Below are the code and all the weights of a small trained network. Each question names an input and a target symbol and asks about switching units off, where a switched-off unit gives its printed mean instead of its output.

import numpy as np


def w(rows, s, z=0):
    codes = np.array(rows[::2]) - 128.0
    scale = np.full(codes.shape[1], s)
    scale[-1] = z or s
    return codes * scale


def f(y):
    return y / 2 * (1 + np.tanh(0.7978845608 * (y + 0.044715 * y**3)))


def softmax(a):
    e = np.exp(a - a.max(-1, keepdims=True))
    return e / e.sum(-1, keepdims=True)


def log_softmax(a):
    a = a - a.max(-1, keepdims=True)
    return a - np.log(np.exp(a).sum(-1, keepdims=True))


def net(x, mask):
    ids = ['αζηθμτφω'.index(c) for c in x.split()]
    T = len(ids)
    res = E[ids] + P[:T]
    r = res
    for j in range(2):
        rows = slice(2 * j, 2 * j + 2)
        q, k, v = (r @ M[0][rows].T for M in (Q, K, V))
        z = softmax(np.where(np.tri(T) > 0, q @ k.T / 2**0.5, -1e9)) @ v
        o = O[0][rows]
        res = res + np.where(mask[j], z, o[:, -1]) @ o[:, :-1]
    y = f(res @ A[0][:, :-1].T + A[0][:, -1])
    res = res + np.where(mask[2:14], y, B[0][:, -1]) @ B[0][:, :-1]
    return log_softmax(res[-1] @ U[:, :-1].T + U[:, -1])


Q, K, V, O, A, B = {}, {}, {}, {}, {}, {}
E = w([
[63,134,64,125,139],'α',
[131,125,194,8,139],'ζ',
[134,92,184,90,73],'η',
[127,33,100,97,127],'θ',
[69,10,123,190,102],'μ',
[105,138,64,92,34],'τ',
[87,137,178,110,198],'φ',
[58,180,187,168,97],'ω',
],0.014)
P = w([
[2,35,178,47,161],'0',
[118,165,155,128,109],'1',
[87,164,145,124,99],'2',
[85,173,156,118,104],'3',
[72,165,153,119,96],'4',
[86,166,163,120,98],'5',
[76,163,157,116,98],'6',
[62,159,158,118,96],'7',
[60,151,154,118,99],'8',
],0.0075)
Q[0] = w([
[225,165,77,193,183],'h0',
[65,123,147,87,98],'h0',
[210,122,72,254,139],'h1',
[38,91,151,101,113],'h1',
],0.0099)
K[0] = w([
[246,206,99,194,87],'h0',
[93,102,103,60,216],'h0',
[117,154,115,203,150],'h1',
[70,63,132,97,138],'h1',
],0.011)
V[0] = w([
[87,87,57,126,233],'h0',
[127,209,213,209,179],'h0',
[195,178,150,2,213],'h1',
[62,228,34,75,58],'h1',
],0.0063)
O[0] = w([
[189,106,106,151,228,208],'h0',
[99,172,207,156,175,3],'h0',
[29,149,82,22,165,127],'h1',
[181,244,52,136,126,148],'h1',
],0.011,0.0049)
A[0] = w([
[102,101,87,128,236,199],'n0',
[39,31,197,138,167,220],'n1',
[89,124,90,186,136,137],'n2',
[149,167,134,94,7,202],'n3',
[165,186,136,60,79,140],'n4',
[175,103,180,155,97,123],'n5',
[126,85,92,112,65,131],'n6',
[208,70,137,43,78,185],'n7',
[109,160,136,155,203,168],'n8',
[200,158,66,153,99,219],'n9',
[134,141,112,2,171,3],'n10',
[106,180,34,55,140,172],'n11',
],0.0076,0.0036)
B[0] = w([
[159,46,124,102,203,186],'n0',
[213,159,225,53,69,236],'n1',
[156,4,189,177,171,145],'n2',
[116,253,71,132,152,215],'n3',
[24,158,84,184,112,176],'n4',
[100,206,157,101,34,140],'n5',
[215,183,90,131,97,192],'n6',
[54,94,27,100,106,225],'n7',
[253,214,125,37,165,141],'n8',
[113,205,134,211,139,190],'n9',
[46,54,149,243,95,184],'n10',
[93,108,176,201,210,254],'n11',
],0.0052,0.0066)
U = w([
[146,82,110,208,229,211],'α',
[19,80,137,97,136,38],'ζ',
[134,152,129,4,32,92],'η',
[191,61,65,46,123,19],'θ',
[145,51,179,194,74,193],'μ',
[103,160,76,160,103,99],'τ',
[193,151,194,37,207,253],'φ',
[102,185,253,161,113,120],'ω',
],0.0062,0.0022)

Each question gives the input, a string of symbols that net reads in full, and the target symbol t.
The units are the heads (2 rows each of Q, K, V and O) and the neurons (one row each of A and B). Each row of codes is followed by its name. A weight is (code - 128) times the scale printed after its matrix; where a second scale follows, it is the last column's (O, A, B and U).
mask holds one flag per unit, heads first, then neurons. A switched-off unit (its flag False) gives its mean, the last column of its rows in O or B, instead of its output. The means were averaged over made-up inputs and are rounded, as every weight is.
A unit's drop is (log p(t) with every unit on - log p(t) with that unit switched off) / (log p(t) with every unit on - log p(t) with every unit switched off).
The circuit of an input: a set's keep is (log p(t) with only the set's units on - log p(t) with every unit switched off) / (log p(t) with every unit on - log p(t) with every unit switched off). Starting from the 12 units with the biggest drops (on a tie, the unit counted first), units are removed one at a time, each time the one whose removal leaves the highest keep (on an exact tie, the one counted first), for as long as the keep stays at least 0.8.
units of the circuit, in order: the units of the circuit, biggest drop first
most important unit: the unit with the biggest drop
top k neurons: the k neurons with the biggest drops, biggest first
drop of u: that unit's drop, to one decimal
input μ φ ω μ α, target μ: units of the circuit, in order	h1
input ζ ω τ, target ζ: units of the circuit, in order	h1, n11
input φ η θ, target φ: units of the circuit, in order	h0, n1, h1, n4
input θ ω α η μ θ ζ, target ζ: units of the circuit, in order	n10, h1, n7
input φ η α, target φ: units of the circuit, in order	h0, n8, n7, n10
input ω μ α α α ω τ τ, target τ: units of the circuit, in order	h1, n3, n9
input τ η α μ η, target τ: top 2 neurons	n1, n3
input α φ μ μ τ ω α, target α: units of the circuit, in order	h0, n1, h1
input ζ η φ, target ζ: top 2 neurons	n10, n6
input τ α τ τ ω, target τ: top 2 neurons	n3, n1
input τ η τ θ, target τ: top 2 neurons	n9, n1
input ζ τ η η α η, target ζ: drop of n10	0.2
input η α α ω ζ, target ζ: drop of n4	0.1
input η θ τ ζ η α μ η, target η: most important unit	h0
input μ ζ φ μ, target μ: drop of h1	0.8
